Here is a tiny trained network, its code and every weight. The questions are about switching its units off for an input and a class, where a switched-off unit gives its printed mean instead of its output.

import numpy as np


def w(rows, s, z=0):
    codes = np.array(rows[::2]) - 128.0
    scale = np.full(codes.shape[1], s)
    scale[-1] = z or s
    return codes * scale


def norm(h):
    return h / np.sqrt((h * h).mean(-1, keepdims=True) + 1e-5)


def f(y):
    return np.maximum(y, 0)


def log_softmax(a):
    a = a - a.max(-1, keepdims=True)
    return a - np.log(np.exp(a).sum(-1, keepdims=True))


def net(x, mask):
    res = np.array(x, float).reshape(1, 7) / 4 @ E
    u = 0
    for l in range(2):
        y = f(norm(res) @ A[l][:, :-1].T + A[l][:, -1])
        res = res + np.where(mask[u : u + 6], y, B[l][:, -1]) @ B[l][:, :-1]
        u += 6
    return log_softmax(norm(res)[-1] @ U[:, :-1].T + U[:, -1])


A, B = {}, {}
E = w([
[143,129,131,100,123,110,129,95,100,149],'x0',
[97,148,186,147,80,119,160,175,88,128],'x1',
[155,60,118,164,178,66,174,145,110,77],'x2',
[140,128,109,105,106,118,141,127,103,125],'x3',
[48,119,25,219,122,75,127,110,99,196],'x4',
[87,44,142,102,55,156,128,69,157,102],'x5',
[118,80,127,72,127,71,2,224,73,126],'x6',
],0.0071)
A[0] = w([
[243,150,253,64,125,122,118,154,169,45,63],'L0N0',
[67,211,140,93,73,239,93,159,76,180,65],'L0N1',
[126,94,114,83,119,74,64,195,152,142,3],'L0N2',
[101,221,122,113,199,124,137,193,101,125,20],'L0N3',
[133,108,176,163,119,67,164,159,119,78,82],'L0N4',
[53,148,184,114,138,62,31,125,95,81,1],'L0N5',
],0.0077,0.0033)
B[0] = w([
[131,130,90,210,59,166,90,210,146,181,254],'L0N0',
[128,43,139,97,200,14,152,143,174,182,194],'L0N1',
[159,231,107,100,175,153,255,82,190,78,171],'L0N2',
[171,68,167,153,219,178,109,58,20,76,177],'L0N3',
[121,58,161,78,138,68,123,128,154,231,162],'L0N4',
[102,177,122,170,74,28,171,52,171,33,165],'L0N5',
],0.0083,0.0086)
A[1] = w([
[160,157,120,86,218,166,80,131,83,163,35],'L1N0',
[80,59,130,81,87,133,90,103,177,112,5],'L1N1',
[146,150,55,71,186,178,100,91,192,95,15],'L1N2',
[96,80,69,159,159,82,89,124,124,147,101],'L1N3',
[124,164,75,95,167,82,77,149,130,74,92],'L1N4',
[157,1,157,82,195,103,179,175,114,149,119],'L1N5',
],0.0098,0.0032)
B[1] = w([
[106,69,165,128,254,217,24,63,105,121,185],'L1N0',
[35,65,204,127,171,244,123,116,63,70,182],'L1N1',
[236,118,183,67,169,111,127,191,193,171,179],'L1N2',
[154,45,95,56,12,155,101,221,94,223,229],'L1N3',
[124,190,154,154,117,198,233,125,149,94,187],'L1N4',
[69,86,222,112,178,88,93,52,234,122,255],'L1N5',
],0.0068,0.0065)
U = w([
[119,80,138,87,154,53,101,136,166,171,85],'0',
[156,151,53,149,42,112,71,192,77,159,254],'1',
[162,96,132,71,151,84,162,152,157,157,60],'2',
[133,254,85,145,100,104,207,77,159,38,169],'3',
[85,83,143,123,170,156,76,97,51,59,82],'4',
],0.008,0.0036)

Each question gives the input, the list of numbers given to net, and the class t.
The units are the neurons (one row each of A and B). Each row of codes is followed by its name. A weight is (code - 128) times the scale printed after its matrix; where a second scale follows, it is the last column's (A, B and U).
mask holds one flag per neuron, layer by layer. A switched-off neuron (its flag False) gives its mean, the last column of its row in B, instead of its output. The means were averaged over made-up inputs and are rounded, as every weight is.
A unit's drop is (log p(t) with every unit on - log p(t) with that unit switched off) / (log p(t) with every unit on - log p(t) with every unit switched off).
The circuit of an input: a set's keep is (log p(t) with only the set's units on - log p(t) with every unit switched off) / (log p(t) with every unit on - log p(t) with every unit switched off). Starting from all 12 units, units are removed one at a time, each time the one whose removal leaves the highest keep (on an exact tie, the one counted first), for as long as the keep stays at least 0.8.
circuit, biggest first: the units of the circuit, biggest drop first
most important unit: the unit with the biggest drop
top k neurons: the k neurons with the biggest drops, biggest first
top k neurons in layer l: the k neurons of layer l with the biggest drops, biggest first
input [-5,-7,5,3,-8,-3,7], class 1: most important unit	L0N0
input [0,7,-6,1,-2,-3,8], class 3: top 2 neurons in layer 1	L1N4, L1N3
input [0,-5,2,-5,7,3,6], class 1: top 3 neurons	L1N3, L1N5, L0N1
input [1,3,-6,-3,-6,-5,7], class 3: top 2 neurons	L0N5, L0N2
input [-2,4,2,0,-5,6,7], class 3: top 4 neurons	L0N2, L0N5, L1N3, L0N1
input [6,-4,2,-2,7,-2,3], class 1: top 2 neurons	L1N3, L0N1
input [5,0,3,6,4,4,-3], class 1: circuit, biggest first	L0N1, L1N5
input [-8,3,-1,0,-8,6,-5], class 1: circuit, biggest first	L0N0, L1N5
input [-7,-7,4,8,3,3,5], class 2: top 3 neurons	L1N2, L0N0, L0N2
input [-1,3,0,-4,4,5,-5], class 3: top 4 neurons	L0N1, L0N0, L1N3, L0N4
input [5,5,5,7,-7,1,5], class 1: top 4 neurons in layer 0	L0N0, L0N1, L0N3, L0N5
input [-5,-4,5,3,-8,8,0], class 1: top 3 neurons in layer 0	L0N0, L0N1, L0N3
input [2,-5,2,-2,-7,-8,0], class 4: top 3 neurons	L0N3, L1N0, L1N3
input [-6,1,-1,-1,-2,7,0], class 4: most important unit	L1N1
input [-7,2,4,4,-2,2,6], class 3: top 2 neurons	L0N2, L0N5
input [3,3,-6,-4,6,-1,7], class 3: top 4 neurons in layer 0	L0N5, L0N2, L0N0, L0N4
input [-3,-8,7,-5,8,8,-3], class 1: top 3 neurons in layer 1	L1N3, L1N5, L1N0
input [-2,-3,-4,-7,7,-8,-1], class 4: top 2 neurons in layer 0	L0N3, L0N0
input [5,-4,-1,3,6,1,-1], class 1: top 2 neurons in layer 0	L0N1, L0N2
input [-8,2,-3,-6,-5,-1,0], class 1: circuit, biggest first	L0N0
input [2,-3,-3,7,-2,7,8], class 3: circuit, biggest first	L0N2, L0N5, L1N4
input [7,0,1,-5,-2,0,-6], class 3: top 2 neurons	L1N3, L0N1
input [8,0,2,4,-7,4,0], class 1: top 2 neurons in layer 0	L0N0, L0N1
